Here is a tiny trained network, its code and every weight. The questions are about switching its units off for an input and a class, where a switched-off unit gives its printed mean instead of its output.

import numpy as np


def w(rows, s, z=0):
    codes = np.array(rows[::2]) - 128.0
    scale = np.full(codes.shape[1], s)
    scale[-1] = z or s
    return codes * scale


def norm(h):
    return h / np.sqrt((h * h).mean(-1, keepdims=True) + 1e-5)


def f(y):
    return np.maximum(y, 0)


def log_softmax(a):
    a = a - a.max(-1, keepdims=True)
    return a - np.log(np.exp(a).sum(-1, keepdims=True))


def net(x, mask):
    res = np.array(x, float).reshape(1, 6) / 4 @ E
    u = 0
    for l in range(3):
        y = f(norm(res) @ A[l][:, :-1].T + A[l][:, -1])
        res = res + np.where(mask[u : u + 3], y, B[l][:, -1]) @ B[l][:, :-1]
        u += 3
    return log_softmax(norm(res)[-1] @ U[:, :-1].T + U[:, -1])


A, B = {}, {}
E = w([
[136,120,76,58,129,161,66,103,117,86],'x0',
[86,39,111,197,125,103,160,100,161,203],'x1',
[121,185,162,104,170,147,141,132,123,79],'x2',
[49,70,174,252,211,160,195,107,158,144],'x3',
[111,134,190,154,83,76,172,181,133,170],'x4',
[151,40,47,96,86,150,67,96,116,143],'x5',
],0.0041)
A[0] = w([
[148,59,61,61,40,95,45,127,102,168,61],'0.n0',
[136,88,115,108,72,130,96,171,97,122,78],'0.n1',
[147,200,94,4,140,148,74,113,134,49,5],'0.n2',
],0.0036,0.0031)
B[0] = w([
[231,88,37,115,23,81,205,169,221,173,252],'0.n0',
[130,97,94,134,101,100,137,66,136,131,169],'0.n1',
[122,181,112,53,208,255,72,117,34,88,233],'0.n2',
],0.004,0.0034)
A[1] = w([
[147,217,110,26,131,156,9,109,92,46,3],'1.n0',
[102,224,254,143,106,67,166,201,110,147,7],'1.n1',
[125,128,129,130,130,121,103,138,129,128,87],'1.n2',
],0.0043,0.0021)
B[1] = w([
[143,181,132,64,235,227,79,155,2,51,252],'1.n0',
[181,201,162,196,89,54,223,243,228,39,219],'1.n1',
[113,114,141,97,111,127,110,130,122,135,128],'1.n2',
],0.0047,0.0045)
A[2] = w([
[96,204,216,130,95,60,155,113,145,174,36],'2.n0',
[82,51,144,252,181,156,162,118,150,128,67],'2.n1',
[24,41,152,199,216,145,126,53,116,154,5],'2.n2',
],0.0035,0.0021)
B[2] = w([
[166,195,104,136,151,103,190,166,162,58,183],'2.n0',
[63,126,180,134,185,127,56,83,91,104,252],'2.n1',
[33,87,191,123,170,158,45,1,60,189,219],'2.n2',
],0.0041,0.0029)
U = w([
[120,207,194,208,128,74,194,206,181,104,174],'0',
[174,207,103,43,153,202,79,151,41,74,254],'1',
[29,64,176,192,176,141,85,42,109,169,47],'2',
[182,48,57,102,2,92,104,124,170,190,35],'3',
],0.0092,0.00089)

Each question gives the input, the list of numbers given to net, and the class t.
The units are the neurons (one row each of A and B). Each row of codes is followed by its name. A weight is (code - 128) times the scale printed after its matrix; where a second scale follows, it is the last column's (A, B and U).
mask holds one flag per neuron, layer by layer. A switched-off neuron (its flag False) gives its mean, the last column of its row in B, instead of its output. The means were averaged over made-up inputs and are rounded, as every weight is.
A unit's drop is (log p(t) with every unit on - log p(t) with that unit switched off) / (log p(t) with every unit on - log p(t) with every unit switched off).
The circuit of an input: a set's keep is (log p(t) with only the set's units on - log p(t) with every unit switched off) / (log p(t) with every unit on - log p(t) with every unit switched off). Starting from all 9 units, units are removed one at a time, each time the one whose removal leaves the highest keep (on an exact tie, the one counted first), for as long as the keep stays at least 0.8.
circuit, biggest first: the units of the circuit, biggest drop first
k most important neurons: the k neurons with the biggest drops, biggest first
top k neurons in layer l: the k neurons of layer l with the biggest drops, biggest first
drop of u: that unit's drop, to one decimal
input [3,-5,-5,0,4,-5], class 0: circuit, biggest first : (1.n1)
input [5,4,-3,1,-8,-5], class 2: circuit, biggest first : (0.n2; 1.n0)
input [-7,-2,-6,1,-5,-1], class 2: 2 most important neurons : (1.n1; 0.n0)
input [7,3,-4,-4,4,-6], class 3: circuit, biggest first : (0.n0; 1.n0)
input [-4,0,-1,0,-2,0], class 0: 2 most important neurons : (0.n2; 0.n1)
input [5,-3,-6,5,-4,6], class 3: top 2 neurons in layer 0 : (0.n0; 0.n2)
input [7,1,4,6,-3,1], class 2: 2 most important neurons : (0.n2; 1.n0)
input [0,-2,-3,-8,4,6], class 3: top 2 neurons in layer 0 : (0.n0; 0.n1)
input [-5,4,2,-1,-6,-3], class 2: drop of 1.n1 : 0.7
input [5,2,4,3,5,8], class 3: drop of 0.n0 : 0.2
input [7,8,0,-6,-1,-5], class 3: drop of 0.n0 : 1.8
